How the units are linked:
^: Ked->Tis, Zer->Faz, Pas->Gib, Siz->Kag, Kav->Kur, Dib->Kal, Tas->Zom, Fim->Tel, Gib->Pas, Fif->Fov, Nar->Mun, Veg->Gem, Pok->Zod, Dup->Gor, Pif->Tur, Tet->Mef, Pap->Dep, Zom->Tas, Tul->Zef, Vum->Zub, Kug->Vip, Fam->Fem, Lel->Vit, Roz->Pim, Rap->Tos, Kuv->Guf, Fem->Fam, Mut->Sez, Vib->Rut, Kef->Pag, Pag->Kef, Zok->Vof, Lis->Tiz, Ket->Gov, Tur->Pif, Vit->Lel, Tis->Ked, Tez->Von, Kag->Siz, Kur->Kav, Zef->Tul, Kap->Gul, Foz->Lem, Ven->Vab, Mun->Nar, Tos->Rap, Gov->Ket, Fal->Nos, Pim->Roz, Fub->Zat, Leg->Lan, Riv->Pup, Kud->Mov, Mef->Tet, Pir->Luf, Zuf->Nok, San->Bef, Beb->Bip, Lem->Foz, Paz->Gud, Gud->Paz, Fov->Fif, Bip->Beb, Nek->Kot, Zag->Dof, Zub->Vum, Vep->Zud, Vab->Ven, Luf->Pir, Lan->Leg, Tiz->Lis, Kal->Dib, Let->Buf, Diz->Big, Vip->Kug, Kup->Nug, Rut->Vib, Nat->Zar, Buf->Let, Zap->Nur, Faz->Zer, Gem->Veg, Ruv->Pil, Pez->Lof, Zar->Nat, Nur->Zap, Kot->Nek, Vof->Zok, Dof->Zag, Zod->Pok, Gek->Poz, Rep->Dem, Nug->Kup, Nos->Fal, Dep->Pap, Poz->Gek, Nok->Zuf, Lof->Pez, Big->Diz, Mov->Kud, Guf->Kuv, Von->Tez, Pil->Ruv, Rov->Dut, Dem->Rep, Bef->San, Zud->Vep, Tel->Fim, Zat->Fub, Dut->Rov, Sez->Mut, Gul->Kap, Gor->Dup, Pup->Riv
§: Ked->Pif, Zer->Kuv, Pas->Zom, Siz->Fam, Kav->Dib, Dib->Kav, Tas->Gib, Fim->Vip, Gib->Tas, Fif->Beb, Nar->Pok, Pok->Nar, Dup->Gim, Pif->Ked, Tet->Pez, Pap->Dem, Zom->Pas, Duf->Dut, Tul->Gov, Vum->Tos, Kug->Tel, Fam->Siz, Lel->Pil, Roz->Kud, Rap->Zub, Kuv->Zer, Dav->Mut, Fem->Kag, Mut->Dav, Vib->Zat, Pak->Gem, Kef->Foz, Pag->Lem, Zok->Bef, Lis->Paz, Ket->Zef, Tur->Tis, Vit->Ruv, Tis->Tur, Tez->Diz, Kag->Fem, Kur->Kal, Zef->Ket, Kap->Zag, Foz->Kef, Ven->Nur, Gim->Dup, Mun->Zod, Tos->Vum, Gov->Tul, Fal->Luf, Pim->Mov, Fub->Rut, Leg->Nek, Riv->Zar, Kud->Roz, Mef->Lof, Pir->Nos, Zuf->Vep, San->Vof, Beb->Fif, Lem->Pag, Paz->Lis, Gud->Tiz, Fov->Bip, Bip->Fov, Nek->Leg, Zag->Kap, Zub->Rap, Vep->Zuf, Vab->Zap, Luf->Fal, Lan->Kot, Tiz->Gud, Kal->Kur, Diz->Tez, Vip->Fim, Kup->Gek, Rut->Fub, Nat->Pup, Buf->Rud, Zap->Vab, Faz->Guf, Gem->Pak, Ruv->Vit, Rud->Buf, Pez->Tet, Zar->Riv, Nur->Ven, Kot->Lan, Vof->San, Dof->Gul, Zod->Mun, Gek->Kup, Rep->Dep, Nug->Poz, Nos->Pir, Dep->Rep, Poz->Nug, Nok->Zud, Lof->Mef, Big->Von, Mov->Pim, Guf->Faz, Von->Big, Pil->Lel, Dem->Pap, Bef->Zok, Zud->Nok, Tel->Kug, Zat->Vib, Dut->Duf, Gul->Dof, Pup->Nat
*: Ked->Nat, Zer->Lem, Pas->Tiz, Siz->Zap, Kav->Dav, Dib->Mut, Tas->Paz, Fim->Roz, Gib->Lis, Fif->Fal, Nar->Kot, Laf->Buf, Veg->Big, Pok->Lan, Dup->Vit, Pif->Pup, Tet->Tul, Pap->Poz, Zom->Gud, Duf->Dof, Tul->Tet, Vum->Vof, Kug->Mov, Fam->Vab, Lel->Gor, Roz->Fim, Rap->Bef, Kuv->Pag, Dav->Kav, Fem->Ven, Mut->Dib, Vib->Nok, Pak->Tez, Kef->Guf, Pag->Kuv, Zok->Zub, Lis->Gib, Ket->Lof, Tur->Riv, Vit->Dup, Tis->Zar, Tez->Pak, Kag->Nur, Zef->Mef, Kap->Rov, Foz->Faz, Ven->Fem, Gim->Ruv, Mun->Nek, Tos->San, Gov->Pez, Fal->Fif, Pim->Tel, Fub->Vep, Leg->Zod, Riv->Tur, Kud->Vip, Mef->Zef, Pir->Bip, Zuf->Rut, San->Tos, Beb->Luf, Lem->Zer, Paz->Tas, Gud->Zom, Fov->Nos, Bip->Pir, Nek->Mun, Zub->Zok, Vep->Fub, Vab->Fam, Luf->Beb, Lan->Pok, Tiz->Pas, Kal->Sez, Diz->Gem, Vip->Kud, Kup->Rep, Rut->Zuf, Nat->Ked, Buf->Laf, Zap->Siz, Faz->Foz, Gem->Diz, Ruv->Gim, Pez->Gov, Zar->Tis, Nur->Kag, Kot->Nar, Vof->Vum, Dof->Duf, Zod->Leg, Gek->Dep, Rep->Kup, Nug->Dem, Nos->Fov, Dep->Gek, Poz->Pap, Nok->Vib, Lof->Ket, Big->Veg, Mov->Kug, Guf->Kef, Rov->Kap, Dem->Nug, Bef->Rap, Zud->Zat, Tel->Pim, Zat->Zud, Dut->Gul, Sez->Kal, Gul->Dut, Gor->Lel, Pup->Pif
!: Ked->Nar, Zer->Ruv, Pas->Mut, Siz->Kup, Kav->Gud, Dib->Tiz, Fim->Mef, Gib->Sez, Fif->Zub, Nar->Ked, Laf->Dut, Veg->Rut, Pok->Pif, Dup->Pag, Pif->Pok, Tet->Tel, Pap->Ven, Zom->Dav, Tul->Pim, Vum->Fov, Kug->Pez, Fam->Gek, Lel->Guf, Roz->Zef, Rap->Beb, Kuv->Vit, Dav->Zom, Fem->Poz, Mut->Pas, Vib->Gem, Pak->Zat, Kef->Gor, Pag->Dup, Zok->Fal, Lis->Kal, Ket->Kud, Tur->Zod, Vit->Kuv, Tis->Mun, Tez->Zud, Kag->Nug, Kur->Paz, Zef->Roz, Kap->Let, Ven->Pap, Gim->Lem, Mun->Tis, Tos->Bip, Gov->Mov, Fal->Zok, Pim->Tul, Leg->Riv, Riv->Leg, Kud->Ket, Mef->Fim, Pir->San, Zuf->Big, San->Pir, Beb->Rap, Lem->Gim, Paz->Kur, Gud->Kav, Fov->Vum, Bip->Tos, Nek->Zar, Zub->Fif, Vep->Von, Vab->Dep, Luf->Bef, Lan->Pup, Tiz->Dib, Kal->Lis, Let->Kap, Diz->Nok, Vip->Lof, Kup->Siz, Rut->Veg, Nat->Kot, Buf->Gul, Zap->Rep, Faz->Pil, Gem->Vib, Ruv->Zer, Rud->Dof, Pez->Kug, Zar->Nek, Nur->Dem, Kot->Nat, Vof->Nos, Dof->Rud, Zod->Tur, Gek->Fam, Rep->Zap, Nug->Kag, Nos->Vof, Dep->Vab, Poz->Fem, Nok->Diz, Lof->Vip, Big->Zuf, Mov->Gov, Guf->Lel, Von->Vep, Pil->Faz, Dem->Nur, Bef->Luf, Zud->Tez, Tel->Tet, Zat->Pak, Dut->Laf, Sez->Gib, Gul->Buf, Gor->Kef, Pup->Lan
$: Ked->Zat, Zer->Fem, Pas->Dut, Siz->Guf, Kav->Rud, Dib->Buf, Fim->Luf, Gib->Rov, Fif->Kud, Nar->Pak, Laf->Mut, Veg->Zod, Pok->Gem, Dup->Dem, Pif->Vib, Tet->San, Pap->Gim, Zom->Duf, Duf->Zom, Tul->Tos, Vum->Gov, Kug->Nos, Fam->Faz, Lel->Kup, Roz->Beb, Rap->Zef, Kuv->Kag, Fem->Zer, Mut->Laf, Vib->Pif, Pak->Nar, Kef->Zap, Pag->Nur, Zok->Lof, Lis->Kap, Ket->Zub, Tur->Rut, Vit->Nug, Tis->Fub, Tez->Kot, Kag->Kuv, Zef->Rap, Kap->Lis, Foz->Vab, Ven->Lem, Gim->Pap, Tos->Tul, Gov->Vum, Fal->Vip, Pim->Bip, Fub->Tis, Leg->Big, Riv->Zuf, Kud->Fif, Mef->Bef, Pir->Tel, Zuf->Riv, San->Tet, Beb->Roz, Lem->Ven, Paz->Zag, Gud->Dof, Fov->Mov, Bip->Pim, Nek->Von, Zag->Paz, Zub->Ket, Vep->Zar, Vab->Foz, Luf->Fim, Lan->Diz, Tiz->Gul, Kal->Let, Let->Kal, Diz->Lan, Vip->Fal, Kup->Lel, Rut->Tur, Nat->Zud, Buf->Dib, Zap->Kef, Faz->Fam, Gem->Pok, Ruv->Poz, Rud->Kav, Pez->Vof, Zar->Vep, Nur->Pag, Kot->Tez, Vof->Pez, Dof->Gud, Zod->Veg, Gek->Pil, Rep->Gor, Nug->Vit, Nos->Kug, Poz->Ruv, Nok->Pup, Lof->Zok, Big->Leg, Mov->Fov, Guf->Siz, Von->Nek, Pil->Gek, Rov->Gib, Dem->Dup, Bef->Mef, Zud->Nat, Tel->Pir, Zat->Ked, Dut->Pas, Gul->Tiz, Gor->Rep, Pup->Nok
%: Ked->Zom, Zer->Pez, Pas->Pif, Siz->Bef, Kav->Kot, Dib->Lan, Tas->Tis, Fim->Lel, Gib->Tur, Fif->Dep, Nar->Dav, Laf->Gem, Pok->Mut, Dup->Pim, Pif->Pas, Tet->Kuv, Pap->Fov, Zom->Ked, Duf->Zat, Tul->Pag, Vum->Ven, Kug->Ruv, Fam->Zok, Lel->Fim, Roz->Gor, Rap->Zap, Kuv->Tet, Dav->Nar, Fem->Vof, Mut->Pok, Vib->Dut, Kef->Zef, Pag->Tul, Zok->Fam, Lis->Riv, Ket->Foz, Tur->Gib, Vit->Tel, Tis->Tas, Tez->Rud, Kag->San, Kur->Nek, Zef->Kef, Kap->Zuf, Foz->Ket, Ven->Vum, Gim->Mov, Tos->Nur, Gov->Lem, Fal->Gek, Pim->Dup, Leg->Kal, Riv->Lis, Mef->Guf, Pir->Nug, Zuf->Kap, San->Kag, Beb->Rep, Lem->Gov, Paz->Zar, Gud->Nat, Fov->Pap, Bip->Dem, Nek->Kur, Zag->Vep, Zub->Vab, Vep->Zag, Vab->Zub, Luf->Kup, Lan->Dib, Tiz->Pup, Kal->Leg, Let->Big, Diz->Buf, Vip->Pil, Kup->Luf, Rut->Rov, Nat->Gud, Buf->Diz, Zap->Rap, Faz->Lof, Gem->Laf, Ruv->Kug, Rud->Tez, Pez->Zer, Zar->Paz, Nur->Tos, Kot->Kav, Vof->Fem, Dof->Zud, Zod->Sez, Gek->Fal, Rep->Beb, Nug->Pir, Nos->Poz, Dep->Fif, Poz->Nos, Nok->Gul, Lof->Faz, Big->Let, Mov->Gim, Guf->Mef, Pil->Vip, Rov->Rut, Dem->Bip, Bef->Siz, Zud->Dof, Tel->Vit, Zat->Duf, Dut->Vib, Sez->Zod, Gul->Nok, Gor->Roz, Pup->Tiz
&: Ked->Vum, Zer->Dof, Pas->Nur, Siz->Lis, Kav->Poz, Dib->Nug, Tas->Vab, Fim->Big, Gib->Zap, Fif->Mun, Nar->Fov, Laf->Dup, Veg->Roz, Pok->Bip, Dup->Laf, Pif->Tos, Tet->Nok, Pap->Dav, Zom->Ven, Duf->Lem, Tul->Vib, Vum->Ked, Kug->Tez, Fam->Paz, Lel->Let, Roz->Veg, Rap->Tur, Kuv->Gul, Dav->Pap, Fem->Gud, Mut->Dem, Vib->Tul, Pak->Mov, Kef->Rov, Pag->Dut, Zok->Zar, Lis->Siz, Ket->Fub, Tur->Rap, Vit->Buf, Tis->Zub, Tez->Kug, Kag->Tiz, Kur->Gek, Zef->Rut, Kap->Guf, Ven->Zom, Mun->Fif, Tos->Pif, Gov->Zat, Fal->Nek, Pim->Gem, Fub->Ket, Leg->Luf, Riv->Bef, Mef->Zuf, Pir->Lan, Zuf->Mef, San->Pup, Beb->Zod, Lem->Duf, Paz->Fam, Gud->Fem, Fov->Nar, Bip->Pok, Nek->Fal, Zag->Faz, Zub->Tis, Vep->Lof, Vab->Tas, Luf->Leg, Lan->Pir, Tiz->Kag, Kal->Kup, Let->Lel, Diz->Tel, Vip->Von, Kup->Kal, Rut->Zef, Nat->Vof, Buf->Vit, Zap->Gib, Faz->Zag, Gem->Pim, Ruv->Rud, Rud->Ruv, Pez->Zud, Zar->Zok, Nur->Pas, Kot->Nos, Vof->Nat, Dof->Zer, Zod->Beb, Gek->Kur, Rep->Sez, Nug->Dib, Nos->Kot, Poz->Kav, Nok->Tet, Lof->Vep, Big->Fim, Mov->Pak, Guf->Kap, Von->Vip, Rov->Kef, Dem->Mut, Bef->Riv, Zud->Pez, Tel->Diz, Zat->Gov, Dut->Pag, Sez->Rep, Gul->Kuv, Pup->San

The rows follow the links: the fewer symbols apart two units are, the more alike their rows tend to be.

Each row is also shifted at random along 9 hidden directions that mean nothing.

Some units, each with a row of numbers:
Kug	[-41  18 -12 -26  -3   0   8  16  10  -1  15  -9 -39  20 -25  15 -10  -1  -1   2 -10 -16  45  -9  -1 -10  12  10   3  -3  11 -21 -17  -8   4   7  -6  31  19   5 -31 -37]
Fim	[-66  15 -18   3  -8 -25  -9  25 -18   2  58 -17  -3 -19 -21 -10 -25 -53   0 -13   6  19  37  -4   9   8   5 -42 -10  60  12   4   7 -20 -14  10 -32  47   2  29   7 -53]
Pak	[-40  74 -13 -11 -27  29 -28  21   9   9  -5 -29  39  34 -47  24 -18  40  46 -48  35  16 -14 -13  -8  14 -16  11  -1  -1  -1  10  -7  28 -37  10 -71 -31  40  20  32  19]
Dup	[-28  -2  10  12 -39 -29   1  -5  -4  -3  -7 -14  30 -43  30 -32 -20 -33  10  -9 -27  47 -22  -4   1  -2 -20  10 -30   0  18   9  -8  -8 -11  -8  14  59 -23  14 -11  40]
Buf	[-80  42  21 -18 -35 -19 -10   4   6  -1 -18 -43  -8 -16   7  -2 -12  -1  -3 -13  -2   8  -8  -3   6   2  -7  19   3  -4   2  16  -7  12   2 -11  -3  46 -13  -4 -23   5]
Tet	[ 14  31 -24 -22 -37  -4   9   4   4  28 -13   9  -2  50   7  -5   1  45  10  -8  11 -45  24  -4 -26   0  33   3  13  15  22   6  11  -8  30 -13  -1 -27 -14   0 -17 -10]
Kup	[-75 -16  15   9 -16   2   4 -32  -6  -4 -38  33   4  15  53 -24   8  35  10  -6 -20   8  -5  -6  -9   3 -21  -4 -23 -11  10  13 -15  -6   4  -7  17 -12 -19  -4 -10  65]
Rov	[  8  -8 -24  44  -2  -9  -7  30  -9  -8  39 -11  63 -56 -18  -6 -12 -38  -5   4  19  10 -30  14  10   0   1  -4 -11  17 -37   6  27  -5 -11  -9  -4 -26  16  -2  52 -15]
Vab	[ 27  87  32   1  -2 -36 -22   6   3  -2  16 -65 -47   0  -6  26   3 -16  -4   2   0 -17 -14  -3  34  35   3  27  -3   0  -1  10  -5  10 -20  14 -39  40   8 -12  -8 -10]
Nos	[-24 -23 -11  12 -19   6   8  12   3   9  15   2  14   0 -17  12 -14 -17  29  -4 -18  20  17  -5   3  -6   1 -10   9 -22  16 -31   6  -6 -12  16  -7  26  -1   5   6   7]
Nur	[  1  31  -7   0 -71 -45  15   5   3  22 -27 -13   9  19  52  -8   6  28  21   0 -48 -24  -7 -22 -17  -4  -7  27 -21 -24   6  25   6  -3   6  -6  23  10 -11 -18 -26  42]
Vip	[ 11  15  31 -57  76  65  -6 -44   9 -20 -31  34 -50  35 -26  -8   3  69 -47  10  58 -26  -2  33   5   9   3  23  12  -3  16 -17 -52   9  36  -9  -9 -29 -18  -6 -27  19]
Pir	[  0 -34   4   4   2   6   8 -21 -15   4  -7  21 -47  23  25 -12  11 -29  37 -45  -1  36  50 -20 -29  13   3 -66  -5  62  26  16  14 -18 -39 -14  -3  -2   9  33  -3 -21]
Zap	[  1  -5 -53 -10  55 -22  25  28 -15   8  34  36  35  40 -19  -2   7   4 -15  14 -11 -11  29  -8 -19   1 -17 -15  -1  26  44   4 -19  29  32  16  -6  53 -16  -2   7 -37]
Nok	[ -1 -20  11 -10 -10 -16  -1   1  -1   5  31 -22 -40 -77   9 -36  -1 -18 -63  24  25  -7   9  29  -9   4   2 -15 -12  68 -34   6  43 -69  22 -28  35 -18  -6  44 -38 -47]
Mef	[  0  51  -4  22 -49   0 -10   5  -5  14  13 -24   6  -4  -3   1  -7  13  14 -19  45 -38 -11  17   9  22  38  -3   4  36 -35  14  40 -38 -19 -17 -38 -94  31  -4  38  -4]
Nat	[  9  22  32 -28  36  -1   1  -3  13   4  -7 -36 -79   7 -18  53  12 -27 -19  16  -8 -15   1  -5  23  -9  21  27  42 -42 -16 -11  -2  23  -4  13   6  19  24 -27 -24 -56]
Rut	[105   7 -15   8 -28   4 -18   0  -6   9  -2   6  41  14   3 -12  -6  22  -5  -5  15 -29  -4   5  -5  -5  24 -13  16  16  -7   9  12   6  30  -6  -9 -19 -35  -5  17   4]
Rap	[ 58 -13   6  21   4 -17  -2 -18 -20   7  14  14 -27 -15  31 -17  11 -32  -4 -10   3  11   6   0  -6  17   5 -35 -17  51 -10  18  22 -28 -26  -3   0 -32  14  16  11 -10]
Laf	[ -1   7  17 -49   7 -15   8  -3  -3  -4 -17  -6 -26  -8  18 -22  -8  20 -50  15 -28  -2   9  -2  -7 -20 -27  25  -7  -5  20  11 -40  14  49 -10  29  83 -38  -6 -71  -5]
Pap	[ 12   1  28   3  19  15   9 -11   7 -14 -24  -5  -5  -6   2  14   0  -9  23 -14   5  30 -22   4  11  10 -16  22  -6 -33   6   0 -16  14 -33  -1  -5   9  18 -14  12  36]
Vit	[ 24  -6 -25  11   8  20  16  20  -3 -13   3   0  -4   1 -22   1  -4  -3  22 -26  45 -15  42  15   2   4  26 -21  15  42   4   2  21 -14 -12 -32 -19 -23  16  -9  27 -39]
Kuv	[  4  -3 -21 -12  22  15  23  -8  18   5 -47  34  43  41   2   4   8  29   8   9   3 -25 -22   8 -13 -20  29  40  29 -57  32 -11 -14  40  35  -8  25 -10 -35 -40  18  28]
Tur	[ 72   5  11  -7  87  17  22   4 -20   5  27   0 -15 -21 -51  26  -2 -44 -53  19  50  -6 -36  36  30 -10  18  20  55 -17 -43  -2  -1  27   7   5 -10 -19  21 -62  41 -59]
Zod	[ 37  16  18  -8   0   4  -2  -2 -20  -1  -4  -3 -28  19   4  16 -13  -9   0 -14  -4  -9   7 -10  18 -13   7   0  26 -10 -23  18 -19  23  -6   2 -21  -3  21 -48  11 -14]
Dut	[ 43  24   3 -29 -19  -7   4   4   2   1  -9  -7 -44 -10  27 -23  16  53 -38   1  24 -40  11   6 -20   8 -12  14 -24  55 -27  31   6 -29  22 -40  14 -50  18   7 -37 -27]
Zom	[ 13 -27   0   1  52  13   6  -8  12  -8 -14  15  18  -1 -11  19  19  -9   2   6  -9  31 -27  -1  -6  -6 -20  15   5 -38   6  -8  -9  35  -8  12  22  -2   3   3   9  11]
Von	[ 64 -31   5  31 -71   3 -20   7  12 -10   0 -19  21 -29   3   2 -22  -8   8  22 -22 -31  10   8  32 -21  32  -3  19 -30 -31 -30  19 -24  26  -3  11  -3 -28 -22   4  23]
Nar	[ 53 -39  16   7  47  52   0  -9  -5 -12  -1  13  -5 -33 -31  -1  -3  -8  -4 -15  48  40 -13  23   3   9 -15 -17   1  12 -26  -7   9 -10 -32  -8 -11 -49  31  10  24   6]
Gul	[-12 -19 -18  20 -41 -30   6  15   6   4  -7 -13  12 -17  22   6  10 -16  14  -2 -29 -13  11 -12  -7 -18  17  -5   5   0 -11   7  31  -7   7 -15  27  -4   1  -5   0 -28]
Kud	[ 31   1  27  15 -28  -3 -20 -18  -3 -17   0  -6 -24 -28  23 -10 -11 -31   9  -8 -18  22   1  -6  20   6   2 -11 -29   4  -5  -5 -16 -22 -26   1   0   8   5  16 -12  19]
Ket	[ 30 -21  -2  26 -29 -15  -6 -14   5  -4   6  16  15 -27  29 -15   3 -21   7  22 -41   7 -12  -8   3 -11   3  -4 -31 -11  -6 -11  -2 -27  -8  10  24 -15   3  21  -2  22]
Pil	[-41 -14  -9   6 -12 -13  -6  21   8 -19  31 -12 -11 -18  -6  -8  -7  -9 -10  18 -19 -14  41  -5  21   0  -2 -14 -20  21  12 -18  -9 -28  16  -3   3  42  -8  16 -25 -20]
Tis	[ 37 -18  21   7  26 -18 -17 -11   0  -4   5  -2  -6  -5  10  17   7 -48  -7  16 -47  22 -19 -11  11 -11  -2  -7  11 -33   7  -8 -19  24  -3  37  17  55 -21   3  -6   0]
Gov	[ 55 -10  11 -32  43  33  33 -31  12 -11 -36  40 -54  21  12  20  18  19 -24  27 -10 -28  -8   8   0 -34  19  59   9 -65 -11 -20 -37  10   9  -6  41 -55  36 -33 -20  -8]
Lan	[  1 -36   0  22   0   8   0  14 -12   5  20 -12  33 -43 -27 -13 -23 -38   2 -14  34  45  -9  24   2   1  -1 -40  24  23 -11  -2  40 -10 -12  -5 -11  20 -19  12  30  -3]
Bip	[ 20   3   9 -20 -17   5   7 -25 -13   9 -24  19 -21  27  35 -27  -6  24  17 -27   0  26  16 -11 -32  10 -19 -21 -21  30  22  25  -7  -8 -12  -7  -5   1  -8  18 -22  30]
Vof	[-66 -41  -9   7   1  -6   3  -8  11  17   8  19  22 -21   1 -23   7   3  -3  28 -16  28 -17   5 -27   8 -23  -4 -32  -8  15 -23  17 -31   1  20  31  -2 -15  51 -20  32]

Where do the symbols, taken in turn from left to right, take each start?
Answer with the unit's name.
[-18 -20 -19 -12 -10  19  16  18   8   5  -9   9 -12  47 -16  39   0  11  28  -2 -27 -13  31 -18  -2 -32  11  10  31 -54  -9 -18  -4  23   1  10   0  -6  31 -36  -1 -19]
§ & * * § * ! => Vum
[  0 -49  -6 -23 -19  22  20  -5  -6   5 -19  40  32 -32  16 -40 -18  30 -41  26 -16   6 -18  16 -21 -47 -20  24 -11 -33 -20  -4 -17 -18  44 -16  55 -20 -14 -14 -24  36]
^ * % % $ % $ % => Big
[ -6 -57  29  42  49  31 -16 -26   3 -33 -11   6  -6 -26  -8  12  16 -39  26 -23  18  44 -10   4  20  16  -6 -34   8   1 -19  -7   7   7 -50  -1  -5 -24   9   9  39  14]
! ^ § ! ^ % $ => Big
[-25 -28 -12 -22 -41 -21   8   7  -1  10   1  -2 -16 -10  21 -16 -15 -11 -13   6 -40  -6  35 -12 -11 -33   3 -12   3   5   8  -2   1 -15  32  -6  31  48 -22   7 -45 -22]
* & % ^ ! ^ * ^ ! => Lel
[ 32 -44   4  17 -26   6 -23 -35   2  17 -47  29  50  22  42 -26  11  14  41 -31  -2  36 -19 -10 -50  12   1 -49   7  12  34  17  29   7  -3   0  18 -13 -62  42  11  58]
! & ^ $ * § ! $ => Zub
[ 22  13 -14  -9  14  19  10  20 -14  -5  15  -1 -22  27 -37  32 -17 -11  -3  -7  26 -42  36   3  24 -22  43  -4  53   4 -23  -2  -5  22  14 -11 -30 -11  25 -51  21 -67]
% % $ $ ! => Zuf
[-79 -25 -19   3   1 -55  24  28  12  -1  46 -22 -39 -54   2  10   9 -58 -23  51 -54  -3  34 -15  10 -23  -4  13 -29  -4  -3 -28   7 -36   5   5  47  50  30  20 -45 -71]
! ! ! § § * $ => Pap
[-21  21 -10 -12  23   5 -14   3   2  17   3  -1  18  41 -21  24  11   7  20 -13  -9  29 -22 -21 -20   2 -18   4   3 -21  25   3 -10  45 -19  36 -15  14  10  22   5  11]
$ ^ & ! * $ ! ! => Fal
[-70 -36 -21   8  -2 -43  25  12   1  14  10   6  15 -19  22  -8  10 -37   1  20 -51  19   6 -10 -19  -8 -10  -6 -14  -7  26  -7  14  -8   6   7  44  53 -13  10 -14  -7]
* ^ ^ ^ ! $ => Gor
[  6   7 -14   6  10 -16   1  14  13   5   6  -4  50   7 -15   5   5   4  16  11 -10  21 -22  -4  -8  16 -21  15 -14 -23  28 -10   2  12  -3  18   0  32 -19  14  10  30]
* ! & & § ^ => Kup
[ 22  17 -17 -15 -27 -31  23   4 -10  30  -7   2 -13  26  24   3  -2   2   4  10 -40 -12   4 -14 -13 -15   7  19   2 -25  12  11  -4   6  10  10  16  17   2 -17 -17  -1]
& § & § § & => Ked
[ 57  -4 -13   4  15  -4  13  -9  -2  -7   2  13 -26 -13  24 -18  12  -5  -2 -12  21  -4  20   4 -20  17  -2 -12 -21  59   4  21  11 -26 -13 -34  11 -36  21  20  -2 -35]
§ ^ ^ ^ $ & % => Tis
[ 96   1  10   5 -30   0  36   7  -5  -9 -19 -17 -23 -13  14   4  -6  -1   4   0   6 -25   9  16  26 -10  15  25  25 -22 -26   4  13 -12   2 -34   8 -20  18 -71  10   6]
! § § § % ^ $ ! => Kud
[ 31   5 -21   8  12 -32 -15  32  11 -10  54 -30 -21 -24 -29   1   4 -18 -34  29   9 -35  43   8  25  22  18 -24  -3  51   8 -23  16 -34  27  -3  -9  44 -16  25 -16 -69]
% ! § * $ ^ => Bip
[ -5  -1  -1 -30  10 -15  22   0 -12  18  -2   2 -19  -8  10   4  -1  -1 -38  23 -17  -3 -21   3  -9 -26 -15  28   4 -28 -21   8  -3   5  21   8  32  -1  14 -24 -22 -16]
! ^ § ^ § $ $ * => Lan
